 -3   0   2
  7   5 -21
-10 -23 -12
  1  -4 -30
 -2   3 -11
->
  5 -21
-23 -12

 -7  11 -37   4  -4
-17   6  -5 -22  25
 -1   1  -4   1   2
 15 -37  -5 -38   1
->
 6 -5
 1 -4

 25 -12  -7 -16  21
  0   0   3  -8   0
 16  -2 -10  -1   5
 13  -7   6 -29  21
 -2   1  -6   4  -9
->
  0   3
 -2 -10

 -2  21   0
  7 -18  10
-35  13 -22
 12 -19   7
 -2 -11 -16
->
-18  10
 13 -22

 16  19   3   9
 38 -27   8  12
-21  31 -10 -31
-13 -32 -14 -32
->
-27   8
 31 -10

-24  34  -7  21
 -2 -10  29   1
-16  22   1  28
 -9   5   1 -10
-10  22 -18   3
->
-10  29
 22   1

-15  16   9  -9
-15   0  14 -11
 -5 -13  22   7
-11  31  -4 -20
->
  0  14
-13  22

 -1  -4  38  37  -6
 -1 -19  34  30 -22
 -2  34  13  16  37
-11  -3  -8 -23   4
-11  -9  -9 -24  -3
->
-19  34
 34  13
---
-17 -14  32
 -6   6  -3
 34 -26  17
 -4  28  24
-14   5  -4
->
32  6 34

-10  35   4  13  -5
 18 -12  -9 -30  22
->
 -5 -30

10  5 34
 4  2 17
 8  6 15
 5  4  7
->
34  2  8

 -3 -17   3 -16   4
 15 -15 -12  24   5
  3  31  17   1   3
  0 -10   9 -17   6
->
  4  24  17 -10

 -3 -26
-29  12
->
-26 -29

 35 -15  21
 15  -3  -2
->
21 -3

 39   8  26 -26  14
 23  11  33 -24  14
  7 -16 -24   2  -2
-12   6  17  12  -5
 14 -11  13 -20  18
->
 14 -24 -24   6  14

 -3   1 -16
 20  27 -32
->
-16  27

-25  -4   1
 13   0 -10
 -7  37  29
->
 1  0 -7
---
 21   3 -11  22  -1 -12  21
 10 -12 -18  -8 -29  17  25
  1 -17  10 -11  -1 -27  26
->
 21 -12  -1  22 -11   3  21
 25  17 -29  -8 -18 -12  10
 26 -27  -1 -11  10 -17   1

 -1  -1   1   1   1   0   2   0  -2  -3  -3  -2   1
 22   5  -1   4  -4  10  -1   1 -10 -13   9  11  -4
 32   2   1  12 -16   5   7 -14   0  16   3 -16 -10
 14   7  -6   3  -5   1  -1   3  -6  -7   8   3  -4
 24   7  -4  10  -5  -1   0   0 -11 -13  15   1   0
->
  1  -2  -3  -3  -2   0   2   0   1   1   1  -1  -1
 -4  11   9 -13 -10   1  -1  10  -4   4  -1   5  22
-10 -16   3  16   0 -14   7   5 -16  12   1   2  32
 -4   3   8  -7  -6   3  -1   1  -5   3  -6   7  14
  0   1  15 -13 -11   0   0  -1  -5  10  -4   7  24

-23   8  -1   0   1   0
-16   0 -11   0   6   8
-22   9 -10 -13  10  -4
 -2   0  -4 -36  -3 -24
-14  10  -1 -39   6 -27
-20   0   0   7  -5  -2
 -1  36   7   0   6  -2
 -7  28  17 -29   2   0
->
  0   1   0  -1   8 -23
  8   6   0 -11   0 -16
 -4  10 -13 -10   9 -22
-24  -3 -36  -4   0  -2
-27   6 -39  -1  10 -14
 -2  -5   7   0   0 -20
 -2   6   0   7  36  -1
  0   2 -29  17  28  -7

 -5   8  29  29  -6 -24  -4   4 -16
 -5  -6 -10 -33 -14  -3  -7  10  16
 -3   2   9 -12  26 -24   5  10  -7
->
-16   4  -4 -24  -6  29  29   8  -5
 16  10  -7  -3 -14 -33 -10  -6  -5
 -7  10   5 -24  26 -12   9   2  -3

  2  15  -1  -7  21   2  20   0
 13 -28  15  -4  12 -27   6  -7
-20  16   2  16  -9  12   5  -8
-26   7   7   8  -5   3  16  -9
 -7  19 -10   3  -5  25  -5   1
 -2   1  12  -1   9  -8  18 -10
 11 -29   0   7 -32 -15 -32   4
  1  13   0  -4  18   2  15   0
 20 -23   0  -8   9 -21  -8   2
-21   5   9  11  -7   0  14 -14
->
  0  20   2  21  -7  -1  15   2
 -7   6 -27  12  -4  15 -28  13
 -8   5  12  -9  16   2  16 -20
 -9  16   3  -5   8   7   7 -26
  1  -5  25  -5   3 -10  19  -7
-10  18  -8   9  -1  12   1  -2
  4 -32 -15 -32   7   0 -29  11
  0  15   2  18  -4   0  13   1
  2  -8 -21   9  -8   0 -23  20
-14  14   0  -7  11   9   5 -21

 12  -6   0  11 -22
 14 -19  16  -4  -6
-17  -1 -14 -29  37
 16 -17  17   0  -8
 13 -13   3  -1 -13
  5  -7  32   2   4
 -8  30   0  30   1
 -4   8 -29   3  -3
 17 -21  16 -15  -3
  1  13 -13  24 -13
 10  -5   0  12 -22
  5 -16  22 -15   7
->
-22  11   0  -6  12
 -6  -4  16 -19  14
 37 -29 -14  -1 -17
 -8   0  17 -17  16
-13  -1   3 -13  13
  4   2  32  -7   5
  1  30   0  30  -8
 -3   3 -29   8  -4
 -3 -15  16 -21  17
-13  24 -13  13   1
-22  12   0  -5  10
  7 -15  22 -16   5

-6  2  4 -7 10 33
-3 21 13 -6  0  9
-5 17 26 -6  2  9
-4  2  4 -6 20 25
-5  2  7 -7  4 33
-5  2  1  1 26 14
-3  2 -3 12 21 10
->
33 10 -7  4  2 -6
 9  0 -6 13 21 -3
 9  2 -6 26 17 -5
25 20 -6  4  2 -4
33  4 -7  7  2 -5
14 26  1  1  2 -5
10 21 12 -3  2 -3

-20   2  -2  -8 -16 -18   1
 13 -10   5  -5  15  -1   2
 21   7   4  16  17  31  -9
  1   7   3  -5  -4   7  -6
-12  -1   4 -10  -7 -13   1
 26  -4  -5  13  15  15   1
 11   0  -6  22   3  21  -1
->
  1 -18 -16  -8  -2   2 -20
  2  -1  15  -5   5 -10  13
 -9  31  17  16   4   7  21
 -6   7  -4  -5   3   7   1
  1 -13  -7 -10   4  -1 -12
  1  15  15  13  -5  -4  26
 -1  21   3  22  -6   0  11

-34 -27   8
 -1   8   3
 15  17  -9
 -3  21 -29
  3  17 -35
->
  8 -27 -34
  3   8  -1
 -9  17  15
-29  21  -3
-35  17   3
